Here is a tiny trained network, its code and every weight. The questions are about switching its units off for an input and a class, where a switched-off unit gives its printed mean instead of its output.

import numpy as np


def w(rows, s, z=0):
    codes = np.array(rows[::2]) - 128.0
    scale = np.full(codes.shape[1], s)
    scale[-1] = z or s
    return codes * scale


def f(y):
    return np.maximum(y, 0)


def log_softmax(a):
    a = a - a.max(-1, keepdims=True)
    return a - np.log(np.exp(a).sum(-1, keepdims=True))


def net(x, mask):
    res = np.array(x, float).reshape(1, 3) / 4 @ E
    y = f(res @ A[0][:, :-1].T + A[0][:, -1])
    res = res + np.where(mask, y, B[0][:, -1]) @ B[0][:, :-1]
    return log_softmax(res[-1] @ U[:, :-1].T + U[:, -1])


A, B = {}, {}
E = w([
[8,10,137],'x0',
[208,74,254],'x1',
[213,40,23],'x2',
],0.0074)
A[0] = w([
[172,73,220,20],'n1',
[165,185,122,62],'n2',
[210,196,115,192],'n3',
[44,165,46,33],'n4',
[176,179,120,63],'n5',
[104,203,57,59],'n6',
[157,88,76,62],'n7',
[74,251,162,88],'n8',
[76,144,236,151],'n9',
[123,145,185,137],'n10',
[172,93,187,46],'n11',
[88,192,181,43],'n12',
[70,183,171,41],'n13',
[161,98,93,72],'n14',
[157,116,87,86],'n15',
[86,174,177,45],'n16',
[87,181,185,103],'n17',
[77,59,140,41],'n18',
[165,88,87,57],'n19',
[166,102,89,73],'n20',
[159,89,89,63],'n21',
[152,106,66,78],'n22',
[196,21,81,64],'n23',
[94,67,150,75],'n24',
[116,132,206,54],'n25',
[200,184,118,44],'n26',
[193,88,89,152],'n27',
[181,185,128,50],'n28',
[210,64,233,83],'n29',
[72,193,29,9],'n30',
[196,109,90,77],'n31',
[68,170,181,41],'n32',
[29,87,93,95],'n33',
[224,204,109,110],'n34',
[164,85,86,55],'n35',
[93,55,150,89],'n36',
[89,59,125,64],'n37',
[80,80,131,60],'n38',
[172,93,196,38],'n39',
[175,186,120,49],'n40',
[46,217,127,111],'n41',
[163,220,117,72],'n42',
[74,163,22,53],'n43',
[166,85,122,79],'n44',
[95,164,166,63],'n45',
[76,72,133,56],'n46',
[32,38,143,82],'n47',
],0.014,0.012)
B[0] = w([
[165,163,181,168],'n1',
[94,96,192,152],'n2',
[58,113,133,253],'n3',
[172,193,191,171],'n4',
[71,97,192,155],'n5',
[153,185,180,174],'n6',
[165,84,137,155],'n7',
[164,83,105,206],'n8',
[145,89,91,219],'n9',
[137,102,97,173],'n10',
[192,205,151,154],'n11',
[165,55,118,159],'n12',
[183,89,122,156],'n13',
[190,75,144,149],'n14',
[168,109,132,150],'n15',
[188,63,126,151],'n16',
[142,67,106,178],'n17',
[95,113,184,153],'n18',
[170,80,128,151],'n19',
[174,93,141,152],'n20',
[169,75,137,150],'n21',
[173,104,128,159],'n22',
[156,72,122,200],'n23',
[77,134,186,156],'n24',
[182,127,138,154],'n25',
[93,107,192,164],'n26',
[153,82,83,209],'n27',
[81,116,186,156],'n28',
[148,254,122,216],'n29',
[213,213,173,170],'n30',
[137,95,143,169],'n31',
[176,86,139,154],'n32',
[99,143,162,184],'n33',
[73,110,164,219],'n34',
[181,46,117,152],'n35',
[76,141,162,168],'n36',
[93,109,162,156],'n37',
[91,114,177,147],'n38',
[211,217,169,156],'n39',
[79,103,193,153],'n40',
[160,105,106,197],'n41',
[82,109,174,178],'n42',
[183,190,155,182],'n43',
[157,134,124,150],'n44',
[175,88,131,146],'n45',
[77,97,193,151],'n46',
[92,110,147,195],'n47',
],0.013,0.012)
U = w([
[21,68,210,102],'0',
[201,17,90,91],'1',
[188,219,166,130],'2',
[47,106,40,254],'3',
[75,155,60,102],'4',
[73,147,61,104],'5',
[44,181,7,100],'6',
[62,154,45,103],'7',
],0.015,0.034)

Each question gives the input, the list of numbers given to net, and the class t.
The units are the neurons (one row each of A and B). Each row of codes is followed by its name. A weight is (code - 128) times the scale printed after its matrix; where a second scale follows, it is the last column's (A, B and U).
mask holds one flag per neuron, in row order. A switched-off neuron (its flag False) gives its mean, the last column of its row in B, instead of its output. The means were averaged over made-up inputs and are rounded, as every weight is.
A unit's drop is (log p(t) with every unit on - log p(t) with that unit switched off) / (log p(t) with every unit on - log p(t) with every unit switched off).
unit that matters most: the unit with the biggest drop
k most important neurons: the k neurons with the biggest drops, biggest first
drop of u: that unit's drop, to one decimal
input [-4,4,1], class 0: unit that matters most	n3
input [7,3,7], class 0: 2 most important neurons	[n36; n24]
input [5,8,-8], class 1: 2 most important neurons	[n9; n17]
input [-5,6,5], class 2: 2 most important neurons	[n29; n39]
input [-1,7,-7], class 1: 2 most important neurons	[n9; n17]
input [-4,-5,2], class 2: 2 most important neurons	[n30; n43]
input [-5,-6,3], class 2: 3 most important neurons	[n30; n43; n6]
input [-7,-8,7], class 2: 4 most important neurons	[n30; n43; n6; n4]
input [4,-7,-7], class 1: drop of n8	0.2
input [7,-2,7], class 0: drop of n36	0.2
input [7,-6,7], class 0: drop of n38	0.2
input [7,-8,-4], class 2: drop of n3	0.1
